[ 122  509  -57 -530  -59  322  -82  134 -320 -241  279  -14  133  546
 -418   -2   14 -106   78  176  187   10   41  107 -356   51 -708  197
 -167  -51   23  364 -136 -126 -297  150 -311  139  -22  -82  -92   31] | <170>
[  72 -150  220  222 -237   79  -49 -340  -17 -125  137 -206 -165  -48
  157    1   -1   67  159 -155  141 -105 -157  147  148 -128  220 -247
  178 -135 -129 -218  119  514  165  -63   98   -2  166  420 -165 -200] | <132>
[ 328  197   14 -331 -175  376  -88 -122  -96    4  408  132 -214   70
  104  293 -174  227   84  139   92   74  156  278  -72  114   19  145
    8  224  171  -21 -259 -189 -225   55    2   95 -107  -27    1  -76] | <190>
[-106 -140  -53 -166 -200  342 -165  384  159  113 -296   65  413 -111
 -179   95 -229 -296  240  137 -443   56  382   35  294 -147  268  199
  -12  292 -106 -103   53  -64   88  181 -264 -316  -68  -55  -48   18] | <170>
[ -22  251  -44 -168   30   83  -80 -616 -231  319  131  -41 -141  -36
  107  345  -86  135  -43 -191  198   68 -280 -294 -185  -34  104  163
  206  260  -22  260 -248 -226 -120   -7  -20   82  284  277 -110  138] | <171>
[-207  -63  -13  -30 -455 -343 -108 -106  183  -95  347 -157   61  581
   12   25  223  269   66 -610  -91  -39  108  320  -59 -144 -632 -231
  133 -185  386   78  -51 -346   60  319  -86    6  -28  191  -39   83] | <122>
[-223 -377    9  441  101 -414  112 -202 -133  170  -61  517   53 -436
  -91   97 -305  -77  118   64 -250  169  -91 -180  -12   47  558 -318
    8  174 -191 -397  -19  382  -13 -376  131  -97 -181  165    9 -168] | <122>
[  96 -248  333   21  -69  181  173  220 -159   27  256  -97   78 -522
  214  114   77  -48  134 -132 -213 -239  -14  101  318 -126 -587  220
  276   -3  -56 -261  151  237  -47   -6  126 -133  159    3  -65    4] | <190>
[ 161   54  -45    6  336  208 -274 -129  206  -22 -318    8  -75  134
   22  142   97   34  102   93   71  426 -202 -347 -120 -137  393  397
    1  -83 -166 -108  115 -111 -351 -381 -169  136  106 -111   36 -214] | <68>
[ 463  216   76 -315  136   50 -170 -433 -142 -170  -68 -180   26  380
   -3   24 -479  158  145  -81 -185  201  139  231  177  225  308   71
   71 -197  246 -125  470  181  132 -296 -182  116  246 -174  173  -13] | <68>
[-141  133  179  280  -16   52 -414   16 -313  335  249   26  264  346
  -53   97  -70  -95   88 -115  136  -46  -18  -58   -4 -211  -35  193
  -96  356  -76 -202  232  326 -338  -46  372  -23  391  -92  237   73] | <195>
[ 229   55   90 -388  -51  193 -381  127  241   55 -183  162 -116 -114
  -44  174   81  159  -44   24 -506  226   38  189   61  168  -14    5
   38 -175  191 -162 -223 -176  134   19 -219  -89  -27 -152 -161  -79] | <171>
[ 178   89 -257   96    6 -126  295   35 -154  322   24   76  150 -252
   84  229   34   66   -8   55 -229 -190 -127  -23 -155 -128  553  248
   10  227  -89   46 -272  374  194 -283  -93 -136  120 -146  -67  104] | <135>
[ 203  498   -8  -31   38    0  245 -412 -232  184 -189  -62  153  250
 -363  166  -48   21 -300  457   13  187   17 -379 -283  -69   20  288
  149  352 -238  147  -61  477   11 -281  408  177  243  125 -508  -49] | <170>
[  26    8   71   88   96 -294 -353  -32  -45  220 -197  -99  -27  277
  -50    2 -110 -259 -102 -233  122  352  -79  146    9  123  142 -138
 -203   81   80 -256  328  372 -393 -324  292  -69  236 -114 -124 -187] | <195>
[  46  574    1   59  100  384 -425   67 -278  187 -353  -19  363  655
 -158  459 -100 -355  179    5  -16  200 -197   26 -123  311  112  360
   -2   81  123  -96  260  218 -563 -139  430 -233   44 -258  -52   48] | <135>
[  35  -28  252 -107 -277  312 -259  414  342   27  -88 -264  370 -305
 -135  -31  -53 -501   50   99   61   25  -24  -94   47  -11   47  257
  273 -279  -75 -154   11    7 -101  -23   31  233 -683 -112   14 -211] | <132>
[ 277 -106   41 -523 -213 -268    9  232  218   73  -21  -35 -206   22
 -283   70  -84  187 -111   57 -107  134  339   56  109  -23 -221  -77
 -185  -23  138 -134  -49 -142 -448    1  -92   14   18  -59   63  -39] | <135>
[ -95  -25  170   75 -325   47 -241   45 -187 -151  142  -87 -156  113
  -61 -129 -187 -222  153   69 -247  136   67 -248   29 -199  -60  -88
   67  223 -428  185  213  303  223  106  -66  -74  219  247  -11  -32] | <122>
[-238 -192  195 -411  113  -26  -30 -142  -16  239  290 -111  141 -388
  -88  -60  -83   95 -242 -192  261 -239   36  176 -120 -333 -374   85
  123  145   58  151 -389 -379  -59  252 -150  113  233  -29   22   19] | <11>
[ 287   -9    2 -330   29  -64 -119  273  239   91 -329  -42   72  -75
 -152  107 -262 -128  196 -146  104  226 -283 -227  131  -14  266  371
  215  308   27  202  -34   47  173   -1 -118   80  -49  -80 -134  -41] | <68>
[ -44  237  -10   96  139  219   68   23    4  -11  261   48 -131  187
  -13   24 -175   78  415   73   71   31  336  254    2    7   40 -342
  166  315  276   61 -182  142  -17 -196  -31  228  228  626  314  109] | <122>
[-205  135  179  -25  149  200 -395 -123   87  287  172  526  -95  523
  296  -56  135   44  288 -287 -466   70 -201 -139  161  330   86  -72
 -203 -172   40 -189  451  568  182   74  329   35   -8  355  193 -282] | <132>
[-180   18  -62  180 -126 -528  -50 -436 -101   -1  105  105  257  187
 -345   65  157  214 -306   22 -452  344 -113  -87 -168   61 -213   13
   79  316  119   87  -68  782  635  -95  185  -47 -155  259 -219  -79] | <132>
[-111  437 -167 -173  -70  258 -354 -197  -81 -228  -24   48  535  422
 -254 -149   -9  246  468   49   22  296  201  -30 -285 -161 -138  216
 -243  128  -27  448   81  -80 -215  -42 -592  252  236  265  228   90] | <170>
[  88  451  187 -331  375  176 -234 -332  -87  -48 -262  143 -144  109
   91   54   41  319  -10  108  -33  287  174  -51 -225  -22   15   -3
  237   73    5  224   30 -403  -97   25  -73  239  269 -159   18   64] | <59>
[ 289  733   99 -496  206   47  166 -573 -451   78  -39 -165 -279  269
 -101 -115   39 -165  -18   51 -100  645 -118   28  -88   93 -281  247
  139   73  143  -92    9  608   40 -120 -108  409 -468 -178  -69 -384] | <59>
[-219  -44   -1 -248   22   60 -455 -178   52  158  325 -157   17   69
  129  279  204  -29 -134  116 -171 -327 -136  291   13 -192 -503  117
   38    0  127 -103  127  213 -108  -28    4  102   30    7  -83  105] | <68>
[ 204 -297  -32  148 -116  103 -470  166  117 -343  123  -85 -170    6
  -43  -53 -392  187  285  -52  142 -122 -252   76 -113  -38  221   80
  221   69 -107   -4    2  -27  148   94 -172  -58  105   24  214  117] | <187>
[  62  203 -156   28 -131  159 -151 -355   12  317 -296 -118  227  122
   19  -45  125   53 -164  330  288  -31 -647 -118 -332  151 -355  148
  100 -496  -44  -62  -26  396 -244  184  109   10  -50  300  -75 -157] | <132>
[ 141   22   96 -472   54  -53  281 -101  -91  -73  305 -193   -4 -339
  -18  115 -168  -56  -98  109   55 -156   52  238  198  118 -170  252
 -149  138  336 -107 -114  198   72 -118  -23  -14  -68 -164 -152  -35] | <11>
[  34  156 -119  185  -13  470 -169 -310 -333 -141  112  -22  185  452
  -80  436 -273  -84  143  163  494  139 -215   12  -30  -74 -176  139
   90   86  -29  -99  -52 -365 -351    1 -100   27  295  251  230  201] | <11>
[ 184  -12  159  202  253  122   34 -332  139 -139 -173  212  -12  256
  -71   49 -556   -4 -288  331  313    7  -17 -184  -11  114  544  -15
  346  230   43  154   18 -164  792  -71  339  251  381   28  -21   98] | <195>
[-478   28   10 -214  127  163 -266  311  150  117  127  290  121  -71
  116    4   96 -234  136 -175 -322 -279    8  -27 -187   40 -271  211
  -38  332  -11   39 -290  314  345  108 -269 -160  119  336 -134  253] | <89>
[ 314  325  -47  111 -131  323   34 -202 -319  -57 -220  210  170  246
   37 -108  -58   37  258  230 -591   25  128  224  -81   73  317  241
  411  184  -15  335  407  232  460  178  -22 -132   17 -268 -145 -162] | <195>
[ -61 -232 -147  100  525  -82 -429 -279  298 -179 -174  -37   12  532
   41    7  316  454 -129  -86  110  -86   85   97 -153  313   72  -57
 -145  -53  434 -142  203 -436 -535   -2  183   12  198 -133   83  186] | <11>
[  75    9  -56  -80  -51   37 -323  327   33  410 -249  395  240 -165
 -293   38  131 -269    7  163 -520  -28   97  339  155   79 -128  227
  -17   59  156 -155  -30  416   57 -343 -183  -38 -271 -102  353   41] | <89>
[ -89 -447   62  524  195 -475  240  -91 -317  -79  -12  454  171  176
  302  130  323  -62 -147 -167 -161   55   39 -326   44  -80  413  -85
 -141  388 -305   20  384  608  459 -245  105 -313  306 -187   80   67] | <190>
[-213  385  107   13   69  237  -83 -162  -23  -85   61   23 -195   91
  -29 -243  259  273  206  -92 -207  -32   -6  -30   23  -53 -171  269
   -2   49   19  168  -16   56   95  106   12   34  153  100 -108  -34] | <190>
[  21 -281  175  103  -95 -490  263 -246 -162    0  357  -97  -41 -556
 -240 -311 -416  151   32 -184  -95  -22  359 -121  129  -79  224 -288
  161  127  -45  109  301  -96  -35 -217  -88  -25  479  199  -90 -129] | <171>
[ -37  -87   59  255 -465 -287  -63  118 -391  -45  318    4  -38 -348
  114  -31  104  130  151 -217 -455  -86   52  252   97 -141 -535   84
  223   82    8  -55  225  115  140   92  -36 -136 -293 -322  299  284] | <132>
[ 361  -21  -98 -332   22 -162  140 -171  -54  215   33  -98  -60 -312
  220   78  -99  342  -44 -284 -449  139 -153  125  -36   29 -203  384
  173 -176  185  -80 -100 -163   69 -148 -224   57  -31 -304  170   80] | <11>
[  89 -346   -1  168 -121  -72 -348 -148   22  -67  -93  127  550   -6
  -68  303 -418   32  208 -111  -46  303  -29   92   12    8 -279  -85
  122  254  191   15  153 -215 -113 -111 -104  144  186  210  165  129] | <187>
[ 134  178  117 -415  -34 -179  -66 -413  113  215 -308  106 -183  135
  191  275 -141 -222   72  -80  554   75 -152 -134 -195   78  127   47
  -13   93  218  -24   61   68 -410 -345 -139  318  191   84  -71   66] | <171>
[-461  209  -30 -137  161 -345  156  -72 -203  166  298  177   -8 -213
 -287 -433  -15  -47  200 -112  -87  -74 -107  -85  154  -76 -215  156
  -29  178  189   51   -6  457  341   86 -348 -216  230  256  108 -111] | <122>
[ 152   26   55 -347  332 -146   29   73  311   80   -5  236 -337  -12
  186  -20 -215  -17   75   65 -235   22  -38  -81   58  199  110 -182
  -30 -124  100 -327  179   52   10 -226   -5  328  114   42 -281 -128] | <59>
[  57 -180   27  -85   68 -288  -82 -146  207  -52   80 -166  205   97
 -604 -160 -625  -31  -53   74 -178  -21  -97 -231  -93  230  166  201
  434  205  260 -120  -76  473  422  -38   57  145 -234  252   44  -17] | <195>
[  24   39  -36  158   87   26  -66    7 -115   92   90  262  228  148
  110  184 -110  168  142  138 -192  -19 -116   99  103  -81 -273  -28
 -149   38  -34 -279  130  256   86  -28  173   81  272   52  -64  116] | <89>
[ 115 -223  193   28  112  217 -290 -116  -36 -125   39  144 -126 -420
 -113 -422  -26  206  191  -31 -487   95  -38 -137 -102  128 -317    2
  383  -81 -182   -1   11   44   90   24 -272  149  112  342   74 -122] | <122>
[ 379  204 -195 -302  175 -271   99 -415 -415  -31  -53  -63 -140  322
 -351  -59  -72  181   -7 -106   26  -38  -96   56   -3  121  451  192
  -75  239  172  274   17  485  383 -173 -412 -155  347 -165   82  123] | <171>
[  76 -157 -159 -307  113 -899   74 -187   93  119  140  239 -442  -37
 -163  128 -259  422 -165 -293  176  514  -38 -126   62  139  128 -257
 -463  181  250 -272 -103 -256 -339 -206   94  173 -131 -164  -55  -10] | <132>
[-105  -63 -110  230  -16  321  331  244  -72   75  112 -321  195  507
  228  194  274 -179   36 -313 -353 -395  -95   64  -30   37 -272   81
  -43  -91  -21 -335 -225  303  149  341  262 -223 -318    6 -256  158] | <59>
[ 221  -79  -23    1  -20  356 -227 -219    3  -89  -13    0 -176  282
  408   -1 -128   14  -86 -140 -195  117   83  295   17  -61 -288   52
  155  -79 -185  117  328 -454  387  -28  -54  462    0 -176  187  201] | <59>
[ 249  244  308 -128  -31   72 -207 -251   39  168 -147   65  -74  526
 -129  313 -545   85  -75  119  103   17 -221 -292 -160  123  754  -31
   53 -245  -73 -267 -123  347   -7 -189  332 -150  492  125   60 -139] | <11>
[ -58  169 -119  264  196 -105  144  235 -202  -75 -486  220  524    5
 -418  -69  291 -311 -123  285   49   10 -252 -316  173  116  -47  218
 -199   27 -176  -82  150  234  207  -64   42   -6 -133 -284 -350  147] | <132>
[ -18 -204   39   37 -155   94 -218 -393 -224  -21  148  -37  332  120
   52  -99  -47 -181  130 -242 -141 -137 -113   57  146    2   19  123
   83   38  -43   72  382  268  214  111 -273  -44   34   83  -18 -103] | <68>
[-181  138  237   24  105 -324   99 -286  -31  118  216   85 -166  463
 -298   82 -153   77   33 -158  228   62  -23 -423   68 -137  640  -15
 -102   14  -80 -200  177  576   25 -227  259 -254  458  270   21 -308] | <171>
[ 309  -28  103 -187   42   45  -89 -558 -209 -113  271   48 -111  -42
    9  396  -98  173  -46  191 -161 -235  236  125  244  157  -29    4
  349  393  362  -10  213  -93   -8 -157  -20   36  353  124 -182  201] | <68>
[ -58 -156  223 -310  178 -286 -247 -210  -24   10  150  -32 -129 -256
 -107  -67 -103  164  -76   98 -274  145   20 -141  134  -76  -43 -289
   62   -8  113   22  105  131  141  102 -226  -76  357   34   39 -134] | <171>
[ -61  -21 -168 -178  105 -245 -371 -436  122  -64  173  -27 -175   58
  210 -127  213  227 -198  -18 -207  370   70  -38 -345   24 -261 -200
  -64  -20   59   25  -20  124  113 -261 -555  343  176  304  104  110] | <171>
[  29 -104  244  -82 -159   27  -90  329  155 -122  516   86 -322  312
   87  182  -20 -408   28 -233  -83  -38   14  -72  117  183 -390  202
 -110 -129  403 -431   11 -137 -119 -168   73  -51 -218 -278   98  -63] | <170>
[ -13  193 -131  184 -204  186 -213  367  121  306  -40 -120  165  335
   52  -50 -221 -268  337   -2  -89   87 -266 -145  -38   14  168   95
   44 -199  -57 -144  120  322 -162   61  116  -83 -162   90  234 -118] | <170>
[-207  -36  -71  142  338 -101 -384  130  275  356   27  238  -97  655
  224  518 -153    4  -17   54 -117   15  -34   57 -103   59  258 -391
  -69  240  355 -286  -64  244  -90 -137  367  -96  521  206  233  205] | <135>
[ 140 -243  207 -114  207 -201 -246   80  210  237 -168   92 -188   53
  -83  183   14  206  -58 -237 -201  -12 -295  -58 -187  -41   52 -217
  309    0   23  265  -40   83   27  -25  275 -123  591  149 -270 -165] | <132>
[  93 -121  -31  222 -333   94   63   51 -105   -1  226 -146 -212  -38
  150   74 -145   90  204  -35  -61 -112  103  183  329 -287 -231  198
   39  175   81 -150   31 -142   48   21  -81   49   38 -130  409  295] | <190>
[ -61 -110  133   48  114 -114  282   -9  152   69  222  326 -349 -406
   89  -18  412   84 -408  156  139 -260  303   11  -48   60  -98 -233
  351  354   41  -67 -252 -212   56   92  350  207 -202   90 -367   11] | <135>
[   8 -201 -173  215  384 -541  651 -219  -26  -83  -86    7 -193   68
 -222  213    6  -13   -3  128  172  402 -158 -163  -13  -87  -82 -555
  183  288  142  -22  -69  394   23 -236   61   28  316  542 -482 -227] | <171>
[  30  170  412 -251   65  -68 -251    1   34   77  -79 -239  -96 -242
 -764 -121   23  142 -342  -19  247   43  -33  121 -228  -97 -396  159
  263 -165 -101  286 -190  147 -202 -326  309   48  244   91 -101 -196] | <171>
[-163  143 -120   47  282   71 -197  429  262 -214 -344  -30 -123   24
 -126   78  -96  266  607  157 -166 -215  -59    2 -153 -261  525  214
  275  354    5  303 -143   73  108  141  -29 -154  -14 -117   64  265] | <89>
[  93  -35   17 -180   66  -18  -53 -264   72 -215   -8  -38 -170   99
  158  102  -24  -95   -3  172 -295   31 -262 -214  132 -115  227  375
  200  127 -122   71  230  473  721 -141 -169  128  -32  -41   -3    5] | <11>
[ 273  117  -49 -258 -293  226 -316 -135   65   71    0  225  118   21
  416  243 -257  227  374  -26   51   83 -305  -31 -156  138 -218  379
  -39   91  230  130   51 -226  -69  147 -182  202   76  -46  158  191] | <132>
[  -4 -263 -174   56  -44 -667  -82   -3  133  449   91  288 -107  458
   72  -16  -75 -215 -472  -95  645  213  -33 -395 -274  260  141 -543
 -262  174  197  104   59 -403 -428  145  160   43  231   11   45  -38] | <171>
[-200 -260  -36  515  -25   69  -91  209   -1   37  363    9 -439  -38
  146  227  -81 -358  183   55  -57 -390 -172  -72  149 -121  309 -219
  416  -37 -140 -436  188   85  -32 -145   78 -222  112  204   27   98] | <171>
[-229    2  276  185  -12 -488 -489   71   28  149 -165  210  232  189
 -458  -45  174 -331 -179  -60  150  198 -212 -239  -70   56 -104 -151
   58  347  -61   29  160  725  -59 -146  362 -136  293  299 -426 -243] | <89>
[-437  272   16  -61   96 -487  116 -282  -12   15  205  336  164  164
 -256  240   50   81   44  -41  180  109 -121 -255 -145 -295  100  395
   96  439  117  130   26   65   88 -170   76   28  104  -23 -203  -80] | <11>
[ 137  257  292 -197  -32  157 -413   77  290  178  -83   95  107 -355
 -343   49   -1  297  180  228  148  -50    4  249  157  -35  137   25
  212  141   77  194   54  242  -98 -206  369  237  221  296 -202 -223] | <171>
[  31   55 -212 -314  -55   82  -12 -240  -13   42 -265  349 -330  508
  -43 -200  307  217 -162   36 -500  356 -143   34 -438  154 -521  128
 -610  -39 -214  189 -270  379   68   43 -167  156 -243  128  -30 -143] | <11>
[  43  117  105   -6  -59  -34   49   94  155  -76  133  256  -55  267
 -274  154   54 -160   46  275  -79    0  -42 -113  201  -91  236  337
   30  381  114  -85  -36  469  480   -6  301   70 -359 -132 -245 -243] | <89>
[ 349  -19  345   -3    4  345   79 -407  -86 -223 -261 -123   88  325
   98  133  136 -140   21  112  346   60  178  186 -141 -187  -70   55
  203  166  183   38   49   74 -127  -78  -32  181  362  -81 -177 -180] | <195>
[ 366   12  143 -405  107  619 -150 -235 -147   73 -193   82  152 -106
  290  177  -18   35  101  156 -264 -147  -30  159 -152  261  -89  103
   -3  175  243  238 -274 -256 -131  296 -142   81  146 -163 -171   26] | <11>
[ -99 -100 -323  135   23   20  232  211  -17  107  164  -21  311 -382
 -232 -172   96 -115 -174   77  -60  -54   90  209  190 -138 -623  198
  200  154  242  206 -337 -615  360  213 -308  236 -455 -132  236  282] | <89>
[-213   73  -76  -68  204   98 -253  -23  -87  -45  249 -112  421 -200
   43   48  231  149  403   10 -238 -264   54   52  178  -80   35  282
  -75  255   58   17  346  327 -213  -55  -40  -30  -19   -2  -73   92] | <170>
[-168  355   77  141  -84  179 -117  610   73  -85  321 -131 -127  444
 -166 -168   60 -167  303    8  -30 -349  119 -188  -18  141  641 -178
 -276 -197  -54   -3 -246  469  -49  -49   24 -155 -207  178  383   57] | <190>
[  74  158  508 -252   62  119  -67  -41   41  -51  -66   66  -23 -371
 -276 -103  -83  -22  -33  -30 -441 -122  -51 -187  151  137  -54  230
  192  164   23  -39 -293  374  541   39  246  103  -69   -1 -496  -95] | <89>
[ -63  117  128  230  393  -44 -164 -287   -9  -40 -378  390   96  -16
  268   -4  -44  361  -38  175 -331  289   32 -241 -287  448  287 -214
  -16   83   62   63  260  -25   47   53  447 -145  302 -145 -320  -36] | <171>
[  59  -94 -106  -89   61 -170  201 -196   72  244  141  244  183  135
  -43  451 -340 -163  159  106  228  168  -40 -175 -119 -322  -22  130
  164  587  263  204 -126    2   10 -289 -198  267  379  344  151  -12] | <187>
[ 190  -18  235  323 -218 -107  109  148  -60 -241 -108  -30  256 -337
 -297 -190 -165  -84  252  249   17 -334  139  -20  387 -201  390 -155
  248   -9 -151 -179  315  230  181 -114   -5   60  172  -26 -201  -32] | <187>
[ 393   57  135  -38 -387  150  -83 -500 -273  191  264 -146 -436  296
  138  267 -367   44 -333   75   82  189  220 -222   -9  339 -188 -224
 -290   17  136 -182  -83 -477 -685   40  423   55   72   66  153   48] | <187>
